Here is a tiny trained network, its code and every weight. The questions are about switching its units off for an input and a class, where a switched-off unit gives its printed mean instead of its output.

import numpy as np


def w(rows, s, z=0):
    codes = np.array(rows[::2]) - 128.0
    scale = np.full(codes.shape[1], s)
    scale[-1] = z or s
    return codes * scale


def norm(h):
    return h / np.sqrt((h * h).mean(-1, keepdims=True) + 1e-5)


def f(y):
    return y / 2 * (1 + np.tanh(0.7978845608 * (y + 0.044715 * y**3)))


def log_softmax(a):
    a = a - a.max(-1, keepdims=True)
    return a - np.log(np.exp(a).sum(-1, keepdims=True))


def net(x, mask):
    res = np.array(x, float).reshape(1, 6) / 4 @ E
    u = 0
    for l in range(2):
        y = f(norm(res) @ A[l][:, :-1].T + A[l][:, -1])
        res = res + np.where(mask[u : u + 13], y, B[l][:, -1]) @ B[l][:, :-1]
        u += 13
    return log_softmax(norm(res)[-1] @ U[:, :-1].T + U[:, -1])


A, B = {}, {}
E = w([
[52,133,29,142,177,76],'x0',
[129,128,128,128,127,127],'x1',
[135,151,96,195,93,185],'x2',
[65,2,117,144,84,148],'x3',
[132,125,126,127,129,127],'x4',
[126,129,129,128,128,128],'x5',
],0.0065)
A[0] = w([
[129,94,160,174,160,144,142],'L0N0',
[139,65,148,83,151,74,95],'L0N1',
[122,147,120,178,84,197,115],'L0N2',
[97,80,223,134,41,157,103],'L0N3',
[159,159,59,255,70,203,214],'L0N4',
[147,71,173,135,89,167,52],'L0N5',
[98,129,49,102,137,92,187],'L0N6',
[91,61,77,158,124,130,44],'L0N7',
[203,151,231,121,78,172,253],'L0N8',
[112,66,186,136,75,154,90],'L0N9',
[125,129,100,189,81,210,19],'L0N10',
[46,32,105,118,92,168,84],'L0N11',
[71,20,112,116,72,160,166],'L0N12',
],0.009,0.0038)
B[0] = w([
[126,133,144,81,132,144,138],'L0N0',
[138,207,137,116,21,144,151],'L0N1',
[183,76,47,166,182,127,166],'L0N2',
[94,166,63,31,119,213,192],'L0N3',
[110,158,63,159,71,253,237],'L0N4',
[156,147,30,82,82,106,160],'L0N5',
[114,102,167,116,239,149,189],'L0N6',
[101,190,234,150,137,144,169],'L0N7',
[80,43,215,204,122,56,254],'L0N8',
[207,160,64,65,101,131,172],'L0N9',
[224,75,47,126,212,66,160],'L0N10',
[83,97,229,142,56,137,208],'L0N11',
[205,70,102,166,136,52,227],'L0N12',
],0.0058,0.0087)
A[1] = w([
[137,128,145,23,185,107,91],'L1N0',
[126,171,31,207,165,240,90],'L1N1',
[77,123,191,88,194,24,146],'L1N2',
[136,98,126,254,165,150,59],'L1N3',
[72,160,202,73,102,71,13],'L1N4',
[36,71,57,105,122,95,142],'L1N5',
[95,82,90,190,100,124,89],'L1N6',
[34,122,119,193,171,103,104],'L1N7',
[74,211,112,122,209,154,119],'L1N8',
[141,119,117,20,135,106,138],'L1N9',
[84,79,173,60,87,31,143],'L1N10',
[103,76,187,208,63,188,122],'L1N11',
[158,169,181,167,96,174,3],'L1N12',
],0.0095,0.0057)
B[1] = w([
[194,129,73,146,183,176,153],'L1N0',
[58,119,232,69,99,84,238],'L1N1',
[62,29,118,80,162,100,238],'L1N2',
[231,218,120,120,153,77,190],'L1N3',
[115,130,103,254,128,64,155],'L1N4',
[166,201,185,204,135,119,169],'L1N5',
[164,160,150,146,186,100,172],'L1N6',
[224,146,130,142,53,110,176],'L1N7',
[112,151,51,116,91,217,185],'L1N8',
[237,184,97,154,134,221,153],'L1N9',
[108,125,222,70,123,135,231],'L1N10',
[118,203,18,179,220,92,255],'L1N11',
[173,182,83,195,173,80,125],'L1N12',
],0.009,0.0076)
U = w([
[50,36,232,123,216,38,253],'0',
[185,228,88,242,201,55,213],'1',
[78,45,30,39,253,212,86],'2',
[8,230,131,64,59,232,8],'3',
[202,69,219,30,20,182,45],'4',
[217,43,24,203,49,185,92],'5',
],0.015,0.0038)

Each question gives the input, the list of numbers given to net, and the class t.
The units are the neurons (one row each of A and B). Each row of codes is followed by its name. A weight is (code - 128) times the scale printed after its matrix; where a second scale follows, it is the last column's (A, B and U).
mask holds one flag per neuron, layer by layer. A switched-off neuron (its flag False) gives its mean, the last column of its row in B, instead of its output. The means were averaged over made-up inputs and are rounded, as every weight is.
A unit's drop is (log p(t) with every unit on - log p(t) with that unit switched off) / (log p(t) with every unit on - log p(t) with every unit switched off).
The circuit of an input: a set's keep is (log p(t) with only the set's units on - log p(t) with every unit switched off) / (log p(t) with every unit on - log p(t) with every unit switched off). Starting from the 12 units with the biggest drops (on a tie, the unit counted first), units are removed one at a time, each time the one whose removal leaves the highest keep (on an exact tie, the one counted first), for as long as the keep stays at least 0.8.
units of the circuit, in order: the units of the circuit, biggest drop first
most important unit: the unit with the biggest drop
top k neurons: the k neurons with the biggest drops, biggest first
top k neurons in layer l: the k neurons of layer l with the biggest drops, biggest first
input [8,1,0,-1,-3,-6], class 2: top 2 neurons in layer 0 => L0N6, L0N4
input [1,6,5,6,-7,6], class 1: most important unit => L0N11
input [0,-4,-5,8,-4,7], class 4: top 3 neurons in layer 0 => L0N8, L0N9, L0N3
input [-4,8,0,-3,-6,6], class 0: top 2 neurons => L0N8, L0N4
input [-2,0,1,7,1,-5], class 5: top 2 neurons => L1N1, L0N12
input [-6,-5,0,0,-2,5], class 0: top 4 neurons => L0N8, L0N4, L1N10, L1N11
input [-7,-2,1,2,-6,1], class 5: top 2 neurons => L1N1, L0N9
input [-7,-3,-7,1,-2,2], class 4: top 3 neurons => L0N3, L0N9, L1N9
input [-5,-8,5,1,-7,4], class 5: top 2 neurons in layer 1 => L1N10, L1N2
input [0,2,4,1,-4,6], class 5: top 3 neurons => L0N2, L1N10, L0N10
input [-2,-8,1,6,-4,-2], class 5: top 2 neurons => L1N1, L0N12
input [4,-4,8,0,-5,1], class 3: top 3 neurons in layer 0 => L0N8, L0N4, L0N12
input [0,4,-4,8,-4,1], class 4: top 3 neurons => L0N8, L0N9, L0N3
input [-6,-7,6,0,4,-8], class 1: units of the circuit, in order => L1N11
input [1,-7,-1,-7,7,3], class 2: top 3 neurons => L0N4, L0N11, L0N8
input [-2,-5,3,4,8,-7], class 5: top 2 neurons => L0N12, L1N10
input [1,-3,1,5,1,2], class 1: top 2 neurons in layer 1 => L1N11, L1N2
input [7,-1,1,8,2,-5], class 1: top 2 neurons in layer 1 => L1N11, L1N1
input [2,-2,-8,0,1,6], class 2: top 3 neurons => L0N8, L0N11, L1N0
input [-7,6,1,3,7,-7], class 5: most important unit => L1N1
input [4,6,8,-3,2,6], class 3: top 2 neurons => L1N1, L0N8
input [2,-4,-3,0,-8,4], class 2: top 2 neurons in layer 1 => L1N2, L1N8
input [6,-7,1,-8,4,-2], class 3: top 3 neurons in layer 0 => L0N8, L0N12, L0N10
input [0,0,-5,-7,-8,-3], class 0: top 2 neurons in layer 0 => L0N4, L0N3
